Below are the code and all the weights of a small trained network. Each question names an input and a class and asks about switching units off, where a switched-off unit gives its printed mean instead of its output.

import numpy as np


def w(rows, s, z=0):
    codes = np.array(rows[::2]) - 128.0
    scale = np.full(codes.shape[1], s)
    scale[-1] = z or s
    return codes * scale


def f(y):
    return np.maximum(y, 0)


def log_softmax(a):
    a = a - a.max(-1, keepdims=True)
    return a - np.log(np.exp(a).sum(-1, keepdims=True))


def net(x, mask):
    res = np.array(x, float).reshape(1, 6) / 4 @ E
    y = f(res @ A[0][:, :-1].T + A[0][:, -1])
    res = res + np.where(mask, y, B[0][:, -1]) @ B[0][:, :-1]
    return log_softmax(res[-1] @ U[:, :-1].T + U[:, -1])


A, B = {}, {}
E = w([
[158,38,102,67,159,124,134,170],'x0',
[130,181,26,66,127,119,117,96],'x1',
[107,148,124,113,133,128,195,122],'x2',
[195,106,117,133,63,171,157,74],'x3',
[174,186,104,126,117,161,132,249],'x4',
[113,157,205,28,146,191,138,98],'x5',
],0.011)
A[0] = w([
[123,61,126,98,158,78,119,87,209],'N0',
[79,194,140,182,113,126,131,106,192],'N1',
[119,84,102,86,146,99,174,186,221],'N2',
[106,127,194,190,111,129,151,177,252],'N3',
[161,113,177,149,108,150,167,117,151],'N4',
[133,155,136,151,114,143,67,113,130],'N5',
[100,108,141,142,112,153,103,51,145],'N6',
[196,126,97,133,74,179,115,94,67],'N7',
[190,133,101,153,86,130,169,151,74],'N8',
[47,123,121,139,126,109,135,189,66],'N9',
[129,126,185,76,194,249,79,88,152],'N10',
[234,110,131,163,90,193,120,86,119],'N11',
[163,147,114,160,166,116,150,151,122],'N12',
[116,148,148,77,185,155,147,137,181],'N13',
[104,111,130,105,185,61,82,117,107],'N14',
[95,113,82,171,162,78,113,160,176],'N15',
[168,64,85,94,161,135,129,172,148],'N16',
[103,171,165,117,119,182,148,84,110],'N17',
[101,179,42,80,70,87,66,87,110],'N18',
[70,174,132,100,159,74,105,191,86],'N19',
[199,143,119,113,122,157,129,212,115],'N20',
[166,208,79,46,156,136,88,84,67],'N21',
[138,44,121,90,163,111,131,127,162],'N22',
[114,175,48,144,138,189,129,87,95],'N23',
[94,158,118,120,209,123,18,162,76],'N24',
[164,154,75,180,130,78,129,167,154],'N25',
[184,179,126,130,132,128,113,227,30],'N26',
[66,160,146,128,174,119,91,174,24],'N27',
[90,182,129,169,117,115,104,101,173],'N28',
[102,97,98,159,162,93,114,77,178],'N29',
[162,173,154,96,168,183,108,153,118],'N30',
[168,126,114,119,99,183,148,109,87],'N31',
[121,102,233,163,116,175,146,153,194],'N32',
],0.011,0.0025)
B[0] = w([
[179,212,141,108,77,114,155,102,215],'N0',
[199,121,108,66,14,154,136,208,217],'N1',
[126,152,72,114,84,138,88,139,198],'N2',
[105,77,120,128,143,100,65,172,226],'N3',
[84,79,93,77,121,87,147,147,191],'N4',
[186,156,96,89,99,169,169,161,165],'N5',
[107,209,192,59,97,98,157,159,215],'N6',
[100,55,170,67,182,179,178,140,195],'N7',
[65,103,173,113,116,130,130,52,183],'N8',
[118,35,161,51,113,105,144,71,176],'N9',
[129,101,89,198,53,106,95,84,249],'N10',
[66,39,119,91,145,139,179,137,219],'N11',
[139,170,166,136,74,149,119,67,161],'N12',
[123,114,76,169,55,204,55,117,199],'N13',
[135,132,192,128,173,178,178,148,190],'N14',
[130,42,127,110,97,168,76,93,209],'N15',
[190,124,138,103,66,149,108,160,204],'N16',
[170,112,130,162,85,139,103,151,209],'N17',
[86,135,101,100,117,74,133,170,228],'N18',
[112,110,139,89,160,174,125,96,198],'N19',
[88,207,192,127,111,67,130,122,201],'N20',
[106,104,116,169,201,57,97,143,222],'N21',
[160,182,130,90,40,102,136,190,205],'N22',
[127,102,3,77,157,121,125,108,194],'N23',
[85,51,140,45,121,139,166,136,201],'N24',
[121,130,145,158,100,146,83,60,211],'N25',
[122,234,196,164,133,105,182,85,201],'N26',
[98,9,143,85,141,163,186,105,184],'N27',
[176,156,140,106,98,171,102,189,202],'N28',
[110,162,198,169,73,111,139,65,206],'N29',
[119,160,147,171,57,102,123,22,188],'N30',
[86,78,109,77,163,161,130,102,178],'N31',
[108,103,68,98,156,38,114,141,239],'N32',
],0.0063,0.011)
U = w([
[98,98,141,88,144,177,162,113,73],'0',
[129,121,109,177,84,118,66,60,150],'1',
[117,185,170,134,111,79,133,80,135],'2',
[185,150,103,105,80,151,113,221,111],'3',
[89,116,73,134,155,6,85,169,102],'4',
[129,133,119,124,103,127,112,129,252],'5',
[170,152,125,153,138,150,130,136,104],'6',
],0.014,0.0042)

Each question gives the input, the list of numbers given to net, and the class t.
The units are the neurons (one row each of A and B). Each row of codes is followed by its name. A weight is (code - 128) times the scale printed after its matrix; where a second scale follows, it is the last column's (A, B and U).
mask holds one flag per neuron, in row order. A switched-off neuron (its flag False) gives its mean, the last column of its row in B, instead of its output. The means were averaged over made-up inputs and are rounded, as every weight is.
A unit's drop is (log p(t) with every unit on - log p(t) with that unit switched off) / (log p(t) with every unit on - log p(t) with every unit switched off).
The circuit of an input: a set's keep is (log p(t) with only the set's units on - log p(t) with every unit switched off) / (log p(t) with every unit on - log p(t) with every unit switched off). Starting from the 12 units with the biggest drops (on a tie, the unit counted first), units are removed one at a time, each time the one whose removal leaves the highest keep (on an exact tie, the one counted first), for as long as the keep stays at least 0.8.
units of the circuit, in order: the units of the circuit, biggest drop first
unit that matters most: the unit with the biggest drop
k most important neurons: the k neurons with the biggest drops, biggest first
drop of u: that unit's drop, to one decimal
input [7,6,-1,6,7,-3], class 2: unit that matters most	N20
input [-8,5,-3,-7,-5,8], class 1: 2 most important neurons	N10; N13
input [5,5,4,1,-5,-1], class 2: units of the circuit, in order	N0; N29
input [1,-6,-4,3,-8,6], class 2: 2 most important neurons	N6; N0
input [-2,5,-3,4,3,-3], class 4: 3 most important neurons	N18; N21; N23
input [3,5,7,-2,8,-3], class 2: 2 most important neurons	N26; N20
input [-6,6,0,-1,-7,-2], class 2: 2 most important neurons	N29; N6
input [4,-5,3,5,2,-4], class 0: units of the circuit, in order	N8; N11
input [-5,8,-3,-1,6,1], class 4: 3 most important neurons	N21; N18; N23
input [-3,-1,-6,-7,-5,8], class 1: 3 most important neurons	N10; N13; N7
input [3,4,7,-8,7,-1], class 0: units of the circuit, in order	N27; N19
input [-6,-1,1,-4,1,-1], class 3: 2 most important neurons	N1; N28
input [-3,2,1,7,-4,3], class 0: 2 most important neurons	N7; N11
input [5,8,3,1,-7,6], class 4: units of the circuit, in order	N21
input [-8,-6,-7,-1,-4,-6], class 3: 3 most important neurons	N1; N28; N5
input [3,4,-6,-2,8,-3], class 2: units of the circuit, in order	N26; N20
input [7,-7,1,3,7,5], class 2: 3 most important neurons	N20; N26; N30
input [-8,-1,8,7,-7,8], class 1: 3 most important neurons	N10; N17; N24
input [7,-3,-7,0,-6,-2], class 3: units of the circuit, in order	N22; N16
input [8,3,-5,-4,-2,7], class 3: units of the circuit, in order	N22
input [8,-7,7,7,-7,3], class 3: units of the circuit, in order	N22; N0
input [-3,7,-3,-6,-2,8], class 1: 3 most important neurons	N10; N13; N30
input [7,-8,8,2,-1,-2], class 4: 2 most important neurons	N32; N1
input [-1,6,0,0,-3,3], class 4: units of the circuit, in order	N21; N18
input [8,-8,4,-4,-4,-4], class 3: drop of N27	0.0
input [5,5,1,-7,-1,-5], class 0: drop of N24	0.1
input [1,7,-5,7,0,-1], class 0: unit that matters most	N7
input [-1,-3,-3,-5,-6,-2], class 2: drop of N0	0.4
